The symbols move the elements like this.
state | di po fi
BM | PZ BF FJ
LC | NL FQ RG
BG | HZ HJ BS
DG | GQ JJ LL
RL | JQ LS TM
CR | RM GL NJ
JJ | NF MD LJ
ZT | NM HL RR
JQ | MN ZQ JZ
LJ | DG JN HL
TL | QZ JZ PZ
NF | TG GF DG
QH | SL BQ BG
RT | LH ZT CN
QQ | FJ NL HG
PQ | GL TG MR
JZ | ZD RL JD
MS | DP SD TH
LH | MT NM MC
ML | BF HS NL
GD | RN DZ LH
RH | SZ PP LS
ZF | HJ DP CC
NZ | BM ML QQ
TT | CN BT DP
QG | RG CR PP
HJ | QH HN CT
BF | JD RJ NZ
SL | QJ FZ HZ
QZ | ZT ZD BT
GQ | PQ NF DZ
CT | BG ZF GL
TG | CC TH GQ
CN | MC RR HN
NJ | QG CG NH
DH | TT PZ MS
RM | LC BS QG
RQ | LS LP QJ
MZ | ZF MS TG
BQ | FZ CN HJ
JB | ML HZ LC
PP | GT NJ HF
MT | NH GD PM
CG | CR PQ RN
RG | FF RM GT
JN | JJ FM MN
GP | RL RQ RJ
FJ | SD NZ DQ
LS | ZQ HF GP
ZQ | GH RH RL
MC | PM RT BQ
QP | RQ PM SL
DP | HN DH MZ
LP | HF MT QP
MR | CG GQ GD
MN | LJ GH ZD
ZD | HL JQ TL
LL | DZ LJ ZT
HS | RJ SL JB
TH | MZ SG NF
HL | LL MN QZ
SG | MS FJ GF
NL | NZ JB FF
RR | RT QZ TT
GT | TB QG RH
FM | MD TB GH
NM | GD LL RT
HF | RH NH RQ
DQ | SG QQ MD
DZ | MR DG NM
RN | NJ MR MT
TB | HG RG SZ
RJ | TM QJ ML
HG | DQ FF FM
PZ | BT JD SD
FQ | JB BG RM
GH | JN SZ JQ
GF | TH DQ JJ
SD | DH BM SG
SZ | FM GT ZQ
JD | TL TM BM
HZ | HS QH FQ
CC | CT MZ PQ
BS | FQ CT CR
MD | GF HG JN
NH | PP RN LP
BT | RR TL DH
TM | JZ GP BF
FZ | QP MC QH
FF | QQ LC TB
HN | BQ TT ZF
PM | LP LH FZ
QJ | GP QP HS
GL | BS CC CG

The rows follow the links: the fewer symbols apart two elements are, the more alike their rows tend to be.

Each row is also shifted at random along 5 hidden directions that mean nothing.

Some elements, each with a row of numbers:
SL
(-4, 1, -24, 5, 18, -10, -2, 13, 23, -8, -8, -6, 25, 12, -3, 11, -2, -7, -6, 9, -1, 4, 1, 2, 4, -3, -23, 5, -20, -8, 9, -10, 0, -9, -2, -8, 16, 15, -5)
MD
(19, 2, 22, -11, -9, 5, 4, 9, -17, -3, 19, -11, -24, -9, -6, -4, -6, -17, -13, 22, 18, 4, -16, 3, -4, 5, 5, -3, 19, 5, 10, -15, -4, -3, -6, -6, -8, -6, -3)
SD
(-32, -23, 14, -7, -5, -5, 15, -17, -16, -26, 7, 7, -14, 11, 2, -5, -7, 23, 15, -16, -19, -6, -2, -5, 14, 16, 11, 12, 2, 10, -25, 15, 21, 11, 5, -9, -14, 2, -11)
CN
(-20, -7, -7, 19, -5, -4, -22, -27, -12, -5, -13, -13, 3, 16, -4, 0, -14, 5, 18, -13, -22, 3, 6, -13, 10, 14, 30, 0, -3, -5, 10, -13, 26, 14, -14, 6, -21, -10, 10)
RR
(32, -7, -5, 2, 8, -7, 20, -8, -2, -18, -4, -8, 11, 17, -2, 13, -17, 15, -8, 0, -13, 0, -1, -1, 5, 8, 0, 11, -12, -1, -18, -7, 15, 16, -9, -8, -8, -2, -20)
SZ
(14, -22, 25, 15, -24, 31, -13, -17, -1, -46, 26, -9, -18, -13, 9, 6, -22, -35, 2, 4, -25, 12, -12, 9, 3, 34, 0, -12, -2, 5, -6, 28, 20, -11, 10, 1, 8, 7, -5)
HJ
(25, 21, -25, -2, 15, -10, 23, 18, 13, 17, -21, 4, 28, 0, -3, 11, 11, 9, -20, 7, 17, -4, 7, 4, -16, -23, -20, -1, -20, 0, -10, -8, -22, 7, -5, 4, 7, -7, -16)
NZ
(14, -15, 10, -6, 8, -10, 1, 13, -1, -3, 8, 16, -6, -8, -2, -10, 16, 2, 12, -1, 8, -1, -5, -6, 4, 7, -12, 5, 8, 9, -6, 0, -6, -8, 25, -4, 5, 5, 4)
NF
(-7, 6, 7, -9, -6, 4, 9, -12, -11, 5, 6, -12, -11, 11, 1, 2, -13, 12, -10, -3, -3, -7, -2, 2, 2, -2, 19, 5, 11, 0, -2, -1, 14, 12, -21, -7, -14, -6, -3)
QG
(-18, 4, -10, 9, 6, 11, -15, 22, 2, 1, -3, -3, 10, -10, 2, -1, 16, -20, 6, 2, 10, -12, -6, -4, -13, -5, -15, -15, -12, 17, 4, 6, 1, -10, 8, 11, 4, 1, -1)
PZ
(6, -4, 6, -18, 18, -16, 21, 18, -13, 4, 2, 9, -3, 6, -3, -9, 15, 25, 6, -6, 14, -21, -7, -9, 2, -3, -4, 8, 7, 22, -19, 1, 5, 9, 10, -10, -9, -1, -13)
DP
(0, 3, -4, -8, -9, -15, 48, -21, -4, -4, -11, 18, 0, 3, -2, 12, -13, 30, -25, 1, -1, 21, 9, 18, -8, -9, -7, 15, -12, -19, -28, -6, -27, 17, -7, -2, -3, -11, -26)
MC
(6, 13, -17, 10, 10, 7, -6, 6, -1, 5, -12, -19, 18, 7, 0, 9, -3, -5, -10, 2, 0, -11, 0, -5, -9, -6, 5, -10, -14, 7, 5, -5, 11, 9, -18, 4, -6, -6, -7)
CT
(0, 4, -16, 18, 5, 4, -10, 1, -5, -7, -19, -15, 18, 4, -2, 9, -5, -11, -1, 1, -7, 1, -2, -4, -8, 1, 0, -10, -21, 7, 0, -8, 10, 8, -6, 12, -7, -10, -11)
HN
(43, 9, -1, 11, -23, 13, 9, -31, 10, 7, -10, 7, 3, 1, 9, 11, -22, 10, -13, -9, -19, 13, 17, 14, -4, 0, 10, 3, -2, -21, -10, 15, -8, 10, -13, 8, 5, -10, 2)
LJ
(-16, 7, 8, -27, 3, -15, 28, 3, -7, 29, -2, 25, -13, 0, 2, -15, 16, 41, 1, -17, 14, -16, 10, 1, -2, -20, 6, 12, 19, 5, -19, 12, -13, 7, 3, -6, -7, -9, 3)
GP
(-11, 2, 16, 2, -17, 33, -23, 2, 10, -1, 21, -8, -14, -12, 9, -5, 2, -25, 4, -7, -8, -13, -5, 7, -2, 0, 3, -15, 12, 5, 13, 32, 11, -18, 2, 5, 8, 10, 13)
MS
(20, -1, 5, -7, 4, -4, 8, -15, 2, -3, 4, -6, -2, 19, 1, 3, -16, 19, -1, -10, -14, -8, 3, -2, 15, 4, 16, 11, 9, -5, -3, 2, 18, 9, -15, -15, -6, 4, -1)
NJ
(-45, 9, -14, 2, -7, 3, 3, -14, 20, 8, -7, 7, 8, 0, 5, 6, -2, 7, -8, -7, -5, 8, 14, 15, 1, -14, -7, 2, -7, -20, 3, 11, -13, -8, -8, 2, 13, 7, 6)
DQ
(7, -10, 18, -15, -5, 3, 19, -9, 2, -17, 23, 0, -15, 5, -1, 4, -17, 5, -11, 3, -5, 4, -7, 7, 13, 10, -1, 11, 10, -9, -7, 8, 4, -5, -5, -19, 6, 14, -9)
MR
(-2, 19, -13, -1, -3, -8, 2, -1, -6, 21, -13, -10, 4, 2, -8, 9, -9, -1, -24, 17, 15, 15, 5, 4, -9, -14, 6, 0, -2, -18, 18, -34, -18, 7, -23, 4, -5, -12, 0)
PQ
(-18, 18, -4, 6, -19, 19, -13, -16, -7, 19, -6, -16, -6, -3, 3, 3, -9, -5, -8, -5, -5, -6, 8, 7, -9, -8, 27, -15, 4, -4, 13, 5, 6, 10, -25, 12, -13, -16, 9)
RT
(17, 10, -11, 2, 6, -10, 7, -5, 2, 21, -19, 8, 12, 7, -2, -1, 3, 22, 2, -10, -1, -2, 12, -5, -4, -11, 7, 7, -3, -4, -6, -4, -6, 14, -5, 5, -7, -11, 3)
HZ
(-2, 11, -8, 8, -1, 23, -12, 12, 12, 3, 0, -10, 10, -9, 7, 7, 5, -21, -5, -3, -3, -15, 0, 8, -10, -8, -11, -18, -11, 11, 2, 24, 5, -7, -2, 8, 12, 4, -3)
FQ
(16, 18, -11, 6, 7, 15, -15, 33, 8, 13, -5, -9, 13, -17, 2, 2, 19, -28, -8, 11, 21, -15, -8, 1, -20, -13, -18, -19, -7, 17, 8, 5, -8, -9, 5, 12, 9, -2, -1)
TL
(12, -8, 12, -11, 7, -7, 18, 9, -13, -7, 9, 3, -8, 2, -3, -4, 3, 12, 1, -1, 7, -12, -8, -5, 2, 6, -1, 7, 8, 15, -16, 2, 8, 6, 6, -9, -7, 0, -14)
PM
(0, 0, -8, 24, -8, 12, -16, -12, 6, -1, -17, 1, 14, -4, 7, 3, 0, -6, 12, -15, -19, 2, 10, 0, -5, 1, 5, -9, -17, 2, -4, 15, 7, 5, 5, 17, 0, -8, 5)
ZD
(-24, -27, 4, -17, 12, -27, 35, -12, -6, -38, 9, 8, -3, 20, -7, 5, -17, 27, -1, 2, -10, 13, -5, -1, 22, 17, -10, 29, -6, -11, -19, -14, 4, 4, 2, -28, -2, 13, -22)
QZ
(4, 1, 10, -16, -4, -12, 15, -11, -12, 14, 2, 9, -18, 3, -5, -8, -3, 21, -6, 2, 9, 8, 4, -2, 2, -6, 14, 13, 20, -12, 3, -18, -13, 8, -6, -4, -13, -7, 7)
CC
(-12, 13, -9, 6, -10, -16, -1, -20, -7, 10, -13, -10, -2, 4, -10, 8, -17, 0, -18, 21, 7, 32, 5, 5, -2, -4, 14, 5, 0, -32, 23, -46, -19, 8, -24, 4, -11, -14, 7)
NM
(7, 7, -4, 7, -11, -7, 5, -15, -14, 12, -17, 5, -2, -3, -3, 0, -5, 11, -3, 1, 2, 16, 9, 0, -8, -3, 14, 1, -1, -11, -1, -17, -14, 15, -7, 11, -13, -20, 1)
JJ
(-26, 0, 11, -18, -1, -13, 9, 0, -26, 21, 1, 13, -20, -3, -2, -16, 14, 22, 7, -5, 15, -10, 0, -7, -1, -10, 16, 6, 20, 10, -4, -8, -6, 9, 3, 1, -19, -14, 5)
DH
(-13, 3, -2, -24, 10, -26, 29, -7, -1, 13, -1, 9, -5, 19, -7, -3, -3, 39, -8, -2, 5, 2, 9, 0, 12, -11, 5, 22, 12, -15, -3, -17, -9, 9, -13, -19, -6, 2, -1)
LS
(-17, 2, 1, 0, 13, 7, -38, 25, 3, 8, 9, -17, 1, 1, 2, -12, 17, -22, 21, -3, 7, -27, -9, -16, 6, 0, 3, -14, 12, 20, 28, 4, 22, -16, 5, 0, 3, 13, 22)
DG
(13, 3, 0, -8, 9, 6, 5, -3, -2, -6, 3, -18, 5, 22, 2, 4, -8, 19, 2, -17, -15, -27, -2, -6, 9, 2, 16, 4, 3, 15, -10, 16, 36, 13, -16, -12, -12, 2, -8)

Complete each set of four: the symbols that take the first to the second take the third to the fourth, perhaps in another order.
Answer with the element's name.
(27, 1, 13, -19, 7, 1, 9, 11, 4, 1, 21, -2, -8, 3, 1, -3, 1, 4, -6, 2, 7, -16, -7, -2, 7, 0, -3, 6, 16, 8, -1, 11, 6, -6, 0, -15, 6, 11, 0)
to (56, -9, 24, 2, -10, 14, -11, 4, 2, 0, 16, 8, -14, -15, 5, -10, 6, -12, 12, -5, -3, -5, -4, -2, 2, 12, -1, -5, 14, 10, -5, 24, 3, -10, 22, 3, 11, 3, 9)
as (4, -7, -23, 16, 12, -13, -16, -7, 21, -4, -20, -1, 26, 16, -3, 7, -6, 2, 13, -4, -14, 13, 10, -6, 11, 5, -5, 7, -19, -18, 10, -11, 2, -1, 3, -2, 10, 8, 8)
to GL

(4, -3, 12, -11, -1, -5, 9, -7, -8, 13, 1, 9, -10, 6, 1, -11, 4, 26, 9, -17, -4, -14, 4, -7, 7, -5, 16, 6, 16, 5, -9, 10, 9, 10, 0, -6, -12, -3, 6)
to (36, -6, 4, 24, -9, 24, -15, -25, -3, -13, -10, -9, 7, 6, 12, 3, -13, 10, 18, -31, -36, -17, 7, -9, 2, 16, 24, -8, -10, 15, -21, 34, 37, 19, -1, 12, -11, -11, 0)
as (-12, -12, 32, 0, -34, 16, -10, -27, -10, -13, 26, 5, -37, -11, 1, -7, -19, -16, 0, 6, -8, 22, -3, 10, 6, 17, 19, -1, 25, -16, 10, 8, -4, -10, 0, 2, -2, 0, 12)
to LJ

(-19, 5, -2, 11, -9, 26, -13, 9, 1, -3, 0, -7, 3, -15, 6, 3, 5, -28, -3, 1, 0, -5, -5, 8, -14, -3, -7, -21, -11, 12, 2, 18, 3, -9, 4, 15, 7, -2, -5)
to (-5, 3, -20, 10, 11, 2, 6, -3, 6, -11, -16, -7, 25, 12, 2, 14, -7, 6, -4, -5, -14, -4, 3, -1, -2, -2, -5, -2, -26, 2, -11, 3, 12, 9, -8, 0, 0, -1, -15)
as (15, -6, -7, -2, 18, -9, 6, 0, -7, -17, -3, -21, 10, 28, -3, 7, -12, 14, 2, -4, -13, -16, -6, -14, 13, 12, 9, 10, -7, 6, -2, -11, 33, 15, -15, -14, -12, 3, -13)
to MD

(-29, 7, -2, -17, -2, -19, 29, -7, -18, 4, -1, -1, -14, 7, -11, 5, -11, 16, -26, 17, 14, 15, -2, 6, -4, -8, 7, 10, 4, -16, 3, -35, -16, 13, -26, -7, -16, -11, -14)
to (15, 0, 4, 15, -21, 7, 4, -22, -19, 0, -10, 0, -9, -9, -1, 3, -12, 1, -4, -4, -10, 12, 4, 5, -11, 5, 17, -7, -2, -4, -9, -2, -3, 16, -8, 16, -17, -25, -4)
as (23, 4, -13, 17, -2, 20, 2, -6, 14, -5, -17, 3, 21, -2, 14, 10, -1, 6, 2, -24, -22, -12, 12, 7, -12, -4, -7, -11, -23, 9, -27, 36, 9, 9, 6, 15, 6, -5, -11)
to BS

(33, 0, 1, -5, 0, 6, 21, -13, 2, -13, 2, -7, 4, 13, 3, 12, -19, 16, -12, -6, -15, -7, 2, 5, 5, 5, 5, 6, -4, -2, -17, 10, 14, 13, -15, -11, -3, 0, -19)
to (-13, -4, 15, -17, 6, 3, 6, 14, -15, -5, 16, -8, -15, 3, -1, -7, 4, 6, 3, 0, 6, -22, -14, -5, 3, 2, 6, -1, 17, 21, -4, 6, 18, 3, -5, -9, -11, 3, -6)
as (11, 9, -13, 16, -9, 9, -8, -1, -1, 13, -18, 4, 9, -13, 3, 4, 6, -10, -1, -3, 1, 7, 7, 5, -18, -7, -3, -15, -12, 0, -3, 1, -14, 4, 4, 21, 1, -18, 1)
to DZ

(13, 20, 6, 12, -31, 24, -4, -22, -6, 24, -7, -1, -12, -14, 5, 1, -10, -3, -12, -7, -7, 5, 13, 11, -18, -12, 25, -13, 8, -7, 3, 13, -9, 10, -18, 21, -9, -21, 11)
to (21, -8, -2, 1, 3, 2, 25, -18, 5, -25, -7, -1, 9, 17, 4, 13, -17, 25, -2, -20, -28, -9, 4, 2, 7, 8, 2, 10, -15, 4, -34, 21, 24, 20, -6, -9, -3, 0, -22)
as (-4, -5, -10, 5, 13, -24, 3, 3, -25, -4, -17, -7, 7, 11, -14, -2, -1, 9, 4, 9, 7, 5, -5, -16, 1, 6, 10, 5, -9, 4, -1, -40, 5, 20, -7, 2, -22, -14, -10)
to MS

(30, 4, 4, 4, -2, 9, 6, -7, -14, -10, 0, -17, 0, 8, 0, 7, -16, 3, -7, -1, -8, -9, -4, -2, -1, 7, 12, -5, -1, 8, -8, 1, 20, 15, -15, 0, -12, -9, -12)
to (12, 6, 2, -1, -7, 4, 14, -7, -16, -4, -3, -10, -6, 2, -4, 5, -11, 4, -15, 4, 1, -1, -3, 2, -7, 1, 11, 0, -2, 3, -8, -10, 3, 16, -13, 4, -14, -16, -17)
as (28, -22, 23, 9, -15, 12, 3, -32, -10, -28, 10, 4, -14, 4, 7, -2, -19, 8, 13, -19, -33, 3, 0, -1, 12, 25, 16, 7, 4, 2, -23, 23, 24, 10, 7, -2, -7, -2, -6)
to JJ

(-19, 0, 5, 14, -23, 5, 3, -30, -21, -1, -11, 2, -13, -4, -1, -1, -14, 5, -1, -5, -12, 14, 8, 3, -7, 5, 25, -2, -2, -10, -5, -5, -4, 17, -10, 17, -22, -23, 1)
to (7, 10, -4, -19, 3, -10, 42, -8, 6, 5, 3, 3, 1, 15, 0, 7, -9, 34, -24, -3, -1, -3, 6, 10, 4, -13, -4, 18, 0, -11, -17, 1, -4, 12, -15, -19, -1, 4, -16)
as (-30, 7, -15, 9, 4, 8, -21, 6, 11, 4, -5, -14, 12, 4, 3, 4, 1, -18, 3, -2, -3, -6, 1, 1, 3, -5, 1, -10, -7, -2, 18, 2, 10, -8, -9, 3, 6, 8, 9)
to MT

(31, 1, -22, 16, 13, -6, -1, -1, 6, -15, -17, -17, 27, 15, -4, 17, -14, -6, -9, 12, -7, 8, -1, -6, 2, 7, -7, 1, -27, -6, 3, -23, 9, 10, -10, -4, 1, 1, -15)
to (-24, 8, 3, 18, -21, 35, -35, -7, -1, -6, 6, -25, -4, -11, 5, 5, -11, -39, -2, 4, -12, 0, -4, 7, -9, 6, 13, -26, -5, 1, 23, 10, 14, -11, -13, 17, 0, 0, 8)
as (6, -7, 5, -24, 20, -14, 16, 10, 15, -4, 14, 5, 0, 18, 1, -4, 4, 26, 3, -8, 0, -19, -2, -4, 18, -1, -9, 18, 13, 5, -7, 12, 12, -5, 3, -26, 8, 23, 0)
to BT

(-11, 3, -19, 11, 2, 5, 0, -5, 12, 5, -20, 10, 19, 1, 8, 4, 8, 13, 11, -23, -16, -8, 13, 2, -5, -9, -4, -5, -20, 5, -18, 21, 2, 6, 7, 12, 3, -5, -3)
to (-1, 3, -14, 19, -3, 6, -11, -3, 0, 0, -19, 0, 14, -6, 2, 4, 2, -5, 5, -5, -9, 4, 6, -1, -9, 0, -2, -11, -19, 2, -5, 1, 1, 7, 1, 18, -4, -12, -3)
as (7, -6, 19, -10, -7, 1, 10, 3, -21, -11, 17, -4, -22, -5, -3, -1, -7, -6, -11, 12, 8, 2, -12, 2, -1, 10, 3, 1, 11, 5, -4, -7, 1, 3, -3, -7, -10, -3, -14)
to JN

(-1, -11, 5, -8, 0, -16, 13, -25, -1, -7, 2, 4, -7, 21, -1, 1, -17, 27, 2, -9, -18, 8, 6, -1, 16, 7, 15, 22, 10, -17, -5, -7, 9, 10, -10, -16, -7, 6, 2)
to (36, 3, 24, -8, -9, 4, -8, 10, -13, 7, 21, -9, -24, -13, -6, -5, -4, -24, -13, 26, 21, 9, -14, -1, -3, 6, 6, -1, 26, -2, 23, -20, -10, -8, -6, -3, -2, -3, 7)
as (31, -13, 32, 8, -24, 24, -21, -13, -6, -9, 22, 1, -25, -15, 8, -10, -9, -21, 14, -4, -12, 3, -6, 0, 3, 20, 13, -8, 21, 6, 4, 23, 9, -10, 11, 7, 0, 0, 14)
to RH

(-29, 2, -23, -2, 17, -12, 1, 15, 13, -6, -7, -6, 22, 6, -3, 8, 4, -7, -9, 13, 10, 6, -3, 2, 1, -9, -23, 2, -19, -8, 8, -19, -9, -7, -2, -8, 13, 12, -7)
to (51, 10, -13, 18, 1, 14, -16, -1, 28, 13, -17, 2, 23, -4, 10, 5, 3, -4, 5, -15, -13, -4, 15, 2, -4, -6, -6, -9, -13, -1, -2, 23, 1, -3, 7, 11, 18, 1, 11)
as (45, 11, -19, 5, 4, 0, 20, -12, 25, -5, -13, -5, 26, 14, 2, 20, -19, 12, -22, -1, -15, 10, 13, 9, 3, -6, -11, 9, -20, -22, -11, 2, -4, 7, -14, -10, 15, 5, -13)
to NM

(-24, 2, -18, 2, 17, 8, -4, 15, 21, -7, -4, -5, 25, 8, 6, 7, 8, 1, 5, -10, -8, -21, 4, 0, 3, -9, -17, -5, -18, 12, -6, 24, 16, -6, 2, -4, 14, 17, -7)
to (-2, -5, -17, 21, 0, -3, -15, -13, 9, -7, -20, 1, 16, 4, 1, 4, -3, -4, 12, -5, -15, 15, 9, -3, 2, 5, 1, -3, -18, -10, 3, -5, -1, 4, 4, 11, 4, -3, 6)
as (14, 3, -8, 18, -21, 20, -6, -25, 26, -13, 0, -4, 8, -2, 8, 18, -24, -16, -15, 1, -23, 24, 10, 20, 0, 6, -6, -5, -13, -28, 2, 20, -6, -9, -7, 2, 21, 10, 2)
to CG

(2, -9, 14, -12, 8, -3, 0, 6, -6, -16, 19, -13, -10, 13, -2, -3, -4, 1, 1, 3, -1, -14, -13, -7, 15, 11, 6, 6, 12, 10, 6, -3, 22, -3, -3, -20, -3, 13, -3)
to (20, -2, 5, -18, 13, -22, 28, 4, -3, 14, -4, 21, -3, 5, -2, -8, 11, 35, 2, -8, 11, -4, 7, -2, 4, -7, -2, 19, 10, 0, -18, -5, -14, 8, 10, -11, -3, -2, -4)
as (-8, -1, -1, -11, 8, -7, -3, 16, 13, 0, 12, -1, -1, -2, -4, -2, 4, -13, -8, 16, 14, 8, -7, 2, 7, 0, -17, 5, 6, -9, 16, -11, -13, -18, 2, -11, 15, 17, 6)
to NZ

(15, 19, -8, 12, -10, 19, -11, 2, -7, 10, -9, -21, 6, -7, 2, 8, -7, -20, -15, 10, 2, -3, -2, 6, -18, -7, 11, -19, -9, 4, 9, -5, 4, 7, -20, 17, -8, -17, -5)
to (-10, 11, 12, -2, -30, 23, 23, -22, -20, 1, 2, 1, -20, -12, 6, 6, -15, 3, -19, -3, -6, 2, 2, 16, -18, -4, 17, -9, 2, -1, -21, 18, -5, 16, -18, 13, -15, -23, -14)
as (-9, 1, 3, -20, 5, -4, 18, 21, 12, 1, 15, 11, -4, -9, -1, 2, 10, -4, -15, 13, 19, 2, -4, 10, -5, -11, -27, 5, 4, -3, -4, 1, -20, -15, 9, -11, 20, 12, -8)
to QG

